Below are the code and all the weights of a small trained network. Each question names an input and a target symbol and asks about switching units off, where a switched-off unit gives its printed mean instead of its output.

import numpy as np


def w(rows, s, z=0):
    codes = np.array(rows[::2]) - 128.0
    scale = np.full(codes.shape[1], s)
    scale[-1] = z or s
    return codes * scale


def softmax(a):
    e = np.exp(a - a.max(-1, keepdims=True))
    return e / e.sum(-1, keepdims=True)


def log_softmax(a):
    a = a - a.max(-1, keepdims=True)
    return a - np.log(np.exp(a).sum(-1, keepdims=True))


def net(x, mask):
    ids = ['βγδεηλξπσ'.index(c) for c in x.split()]
    T = len(ids)
    res = E[ids] + P[:T]
    u = 0
    for l in range(3):
        r = res
        for j in range(3):
            rows = slice(3 * j, 3 * j + 3)
            q, k, v = (r @ M[l][rows].T for M in (Q, K, V))
            z = softmax(np.where(np.tri(T) > 0, q @ k.T / 3**0.5, -1e9)) @ v
            o = O[l][rows]
            res = res + np.where(mask[u + j], z, o[:, -1]) @ o[:, :-1]
        u += 3
    return log_softmax(res[-1] @ U[:, :-1].T + U[:, -1])


Q, K, V, O = {}, {}, {}, {}
E = w([
[156,51,150,112,93,169],'β',
[98,89,149,116,153,146],'γ',
[134,87,88,174,105,161],'δ',
[152,116,154,164,128,154],'ε',
[126,250,116,104,36,154],'η',
[117,120,118,85,164,130],'λ',
[143,134,163,115,167,109],'ξ',
[122,183,109,167,186,86],'π',
[181,153,103,148,135,114],'σ',
],0.025)
P = w([
[118,122,121,89,143,130],'0',
[124,130,176,169,143,186],'1',
[179,75,125,100,165,217],'2',
[111,157,52,147,104,6],'3',
[60,99,232,178,71,133],'4',
[153,104,95,116,222,179],'5',
],0.015)
Q[0] = w([
[141,84,189,159,141,171],'0.h0',
[160,75,62,62,81,87],'0.h0',
[175,47,76,209,86,36],'0.h0',
[123,47,114,209,166,104],'0.h1',
[48,183,62,181,151,171],'0.h1',
[145,255,212,4,109,111],'0.h1',
[218,130,62,139,218,156],'0.h2',
[122,101,88,128,143,27],'0.h2',
[121,107,172,206,64,17],'0.h2',
],0.0074)
K[0] = w([
[158,70,191,165,139,118],'0.h0',
[120,117,88,66,52,153],'0.h0',
[128,146,96,132,75,141],'0.h0',
[105,212,135,19,89,146],'0.h1',
[90,159,118,254,157,158],'0.h1',
[117,39,186,143,197,77],'0.h1',
[122,42,123,100,198,129],'0.h2',
[55,150,194,133,114,130],'0.h2',
[147,186,138,149,86,216],'0.h2',
],0.0081)
V[0] = w([
[131,211,116,116,163,152],'0.h0',
[118,139,119,181,71,150],'0.h0',
[120,205,137,142,82,195],'0.h0',
[134,70,116,157,212,121],'0.h1',
[142,121,133,151,173,68],'0.h1',
[166,163,253,244,79,141],'0.h1',
[130,85,235,121,130,102],'0.h2',
[143,78,117,199,203,85],'0.h2',
[162,88,146,180,137,131],'0.h2',
],0.0056)
O[0] = w([
[168,111,179,114,61,223,119],'0.h0',
[119,183,178,73,155,210,42],'0.h0',
[129,48,230,198,150,254,59],'0.h0',
[201,71,149,79,167,168,250],'0.h1',
[112,132,184,18,176,174,146],'0.h1',
[121,107,126,118,132,157,58],'0.h1',
[87,143,201,107,114,83,210],'0.h2',
[93,166,147,244,64,88,195],'0.h2',
[80,109,159,60,79,167,150],'0.h2',
],0.0051,0.0025)
Q[1] = w([
[167,91,136,142,176,132],'1.h0',
[145,102,7,90,148,109],'1.h0',
[75,136,134,132,64,51],'1.h0',
[94,153,88,141,75,97],'1.h1',
[84,152,148,143,64,105],'1.h1',
[159,88,56,115,158,87],'1.h1',
[204,140,150,127,141,133],'1.h2',
[127,154,187,168,161,189],'1.h2',
[132,157,158,97,155,100],'1.h2',
],0.013)
K[1] = w([
[112,150,110,108,90,2],'1.h0',
[38,192,220,198,19,88],'1.h0',
[120,139,254,218,204,224],'1.h0',
[107,139,136,188,160,111],'1.h1',
[178,30,132,194,250,234],'1.h1',
[40,124,153,178,46,97],'1.h1',
[53,96,122,174,180,81],'1.h2',
[104,136,155,185,46,65],'1.h2',
[144,173,172,17,181,71],'1.h2',
],0.0088)
V[1] = w([
[32,131,49,118,157,181],'1.h0',
[123,172,23,175,130,160],'1.h0',
[171,9,60,88,52,144],'1.h0',
[175,146,58,55,163,83],'1.h1',
[123,91,169,173,215,129],'1.h1',
[181,171,128,134,87,121],'1.h1',
[144,141,50,190,141,131],'1.h2',
[156,74,134,134,187,161],'1.h2',
[156,95,103,185,127,119],'1.h2',
],0.011)
O[1] = w([
[204,51,14,203,100,91,152],'1.h0',
[92,97,93,113,49,121,41],'1.h0',
[212,116,127,48,96,120,126],'1.h0',
[101,128,253,199,46,105,201],'1.h1',
[103,126,103,171,145,187,240],'1.h1',
[99,131,190,104,123,157,41],'1.h1',
[150,95,168,139,115,145,55],'1.h2',
[146,165,209,119,120,90,253],'1.h2',
[210,143,217,109,149,155,114],'1.h2',
],0.011,0.0053)
Q[2] = w([
[96,145,42,121,153,113],'2.h0',
[117,152,74,98,143,160],'2.h0',
[166,148,163,217,141,61],'2.h0',
[131,187,126,153,126,36],'2.h1',
[110,229,77,129,52,169],'2.h1',
[106,169,128,170,166,186],'2.h1',
[53,120,87,148,87,141],'2.h2',
[82,139,186,155,159,100],'2.h2',
[154,177,153,81,49,254],'2.h2',
],0.0085)
K[2] = w([
[140,85,112,147,133,218],'2.h0',
[98,232,146,103,84,147],'2.h0',
[92,39,154,80,236,42],'2.h0',
[150,254,96,166,93,219],'2.h1',
[161,77,151,130,107,219],'2.h1',
[110,181,115,104,98,137],'2.h1',
[110,122,112,200,131,141],'2.h2',
[146,143,130,127,162,36],'2.h2',
[202,59,181,178,164,191],'2.h2',
],0.0068)
V[2] = w([
[32,151,68,77,76,142],'2.h0',
[129,49,131,195,93,177],'2.h0',
[64,81,128,109,138,71],'2.h0',
[191,115,176,155,148,199],'2.h1',
[118,88,147,147,196,74],'2.h1',
[79,37,159,95,170,30],'2.h1',
[147,180,99,138,111,253],'2.h2',
[86,181,169,190,68,161],'2.h2',
[105,55,183,144,184,62],'2.h2',
],0.0076)
O[2] = w([
[172,190,192,211,81,103,15],'2.h0',
[85,113,66,95,132,67,126],'2.h0',
[250,133,159,104,227,208,146],'2.h0',
[69,71,175,141,96,101,117],'2.h1',
[148,92,107,182,89,103,255],'2.h1',
[174,211,203,252,150,142,206],'2.h1',
[2,97,96,90,158,143,17],'2.h2',
[86,139,124,125,131,83,129],'2.h2',
[190,131,48,134,105,157,252],'2.h2',
],0.006,0.0068)
U = w([
[145,153,152,161,75,47,1],'β',
[22,111,103,195,138,116,105],'γ',
[169,145,26,147,220,181,146],'δ',
[80,255,169,114,217,176,101],'ε',
[85,239,81,89,84,177,237],'η',
[52,147,199,67,132,47,222],'λ',
[144,176,169,11,201,96,76],'ξ',
[33,152,100,39,255,171,170],'π',
[99,92,105,68,141,90,171],'σ',
],0.0055,0.0028)

Each question gives the input, a string of symbols that net reads in full, and the target symbol t.
The units are the heads (3 rows each of Q, K, V and O). Each row of codes is followed by its name. A weight is (code - 128) times the scale printed after its matrix; where a second scale follows, it is the last column's (O and U).
mask holds one flag per head, layer by layer. A switched-off head (its flag False) gives its mean, the last column of its rows in O, instead of its output. The means were averaged over made-up inputs and are rounded, as every weight is.
A unit's drop is (log p(t) with every unit on - log p(t) with that unit switched off) / (log p(t) with every unit on - log p(t) with every unit switched off).
The circuit of an input: a set's keep is (log p(t) with only the set's units on - log p(t) with every unit switched off) / (log p(t) with every unit on - log p(t) with every unit switched off). Starting from all 9 units, units are removed one at a time, each time the one whose removal leaves the highest keep (on an exact tie, the one counted first), for as long as the keep stays at least 0.8.
circuit, biggest first: the units of the circuit, biggest drop first
unit that matters most: the unit with the biggest drop
which heads matter: for each layer, one digit per head in row order, 1 if its drop is at least 0.15 and else 0, layers parted by /
drop when u is switched off: that unit's drop, to one decimal
input γ γ β ξ γ ε, target ε: which heads matter => 000 / 110 / 000
input β ξ β γ λ, target ξ: circuit, biggest first => [1.h0]
input λ π ξ ξ σ, target ε: which heads matter => 000 / 100 / 000
input δ η γ, target γ: circuit, biggest first => [2.h0; 1.h2]
input γ λ γ δ η λ, target λ: which heads matter => 001 / 110 / 100
input γ γ γ η ξ π, target π: circuit, biggest first => [2.h1; 2.h2]
input γ π γ σ, target γ: which heads matter => 000 / 100 / 000
input σ ξ σ, target λ: circuit, biggest first => [1.h1; 1.h0; 2.h2]
input γ ξ π ξ γ γ, target ε: circuit, biggest first => [1.h0; 2.h1]
input γ γ γ γ π, target δ: circuit, biggest first => [1.h1; 1.h0]
input σ γ π, target λ: which heads matter => 000 / 010 / 000
input γ γ γ γ δ, target δ: circuit, biggest first => [1.h1; 1.h0]
input δ δ β, target σ: circuit, biggest first => [1.h0; 2.h0; 2.h1]
input σ ξ σ λ, target ε: circuit, biggest first => [1.h0]
input γ ξ γ σ σ π, target λ: circuit, biggest first => [1.h1; 1.h0]
input β γ γ η ξ, target ξ: which heads matter => 101 / 010 / 000
input γ η σ π γ γ, target γ: which heads matter => 010 / 101 / 001
input γ γ π γ σ, target γ: which heads matter => 000 / 110 / 000
input ξ ξ ξ, target ε: which heads matter => 000 / 100 / 000
input ξ γ σ σ, target δ: unit that matters most => 1.h1
input ξ ξ β λ γ, target ξ: which heads matter => 000 / 100 / 000
input π γ σ ξ β, target λ: circuit, biggest first => [1.h0; 1.h1]
input γ γ β λ ξ σ, target β: which heads matter => 100 / 010 / 000
input ξ ξ ε γ λ, target π: circuit, biggest first => [1.h1; 1.h0; 2.h2]
input δ γ ξ, target σ: drop when 0.h2 is switched off => 0.1
input γ ξ λ γ λ, target β: drop when 0.h2 is switched off => 0.1
input γ ξ λ γ, target ε: drop when 1.h0 is switched off => 1.0
input ξ π γ σ γ ξ, target λ: circuit, biggest first => [1.h1]
input π ξ γ σ η λ, target λ: drop when 1.h1 is switched off => 0.3
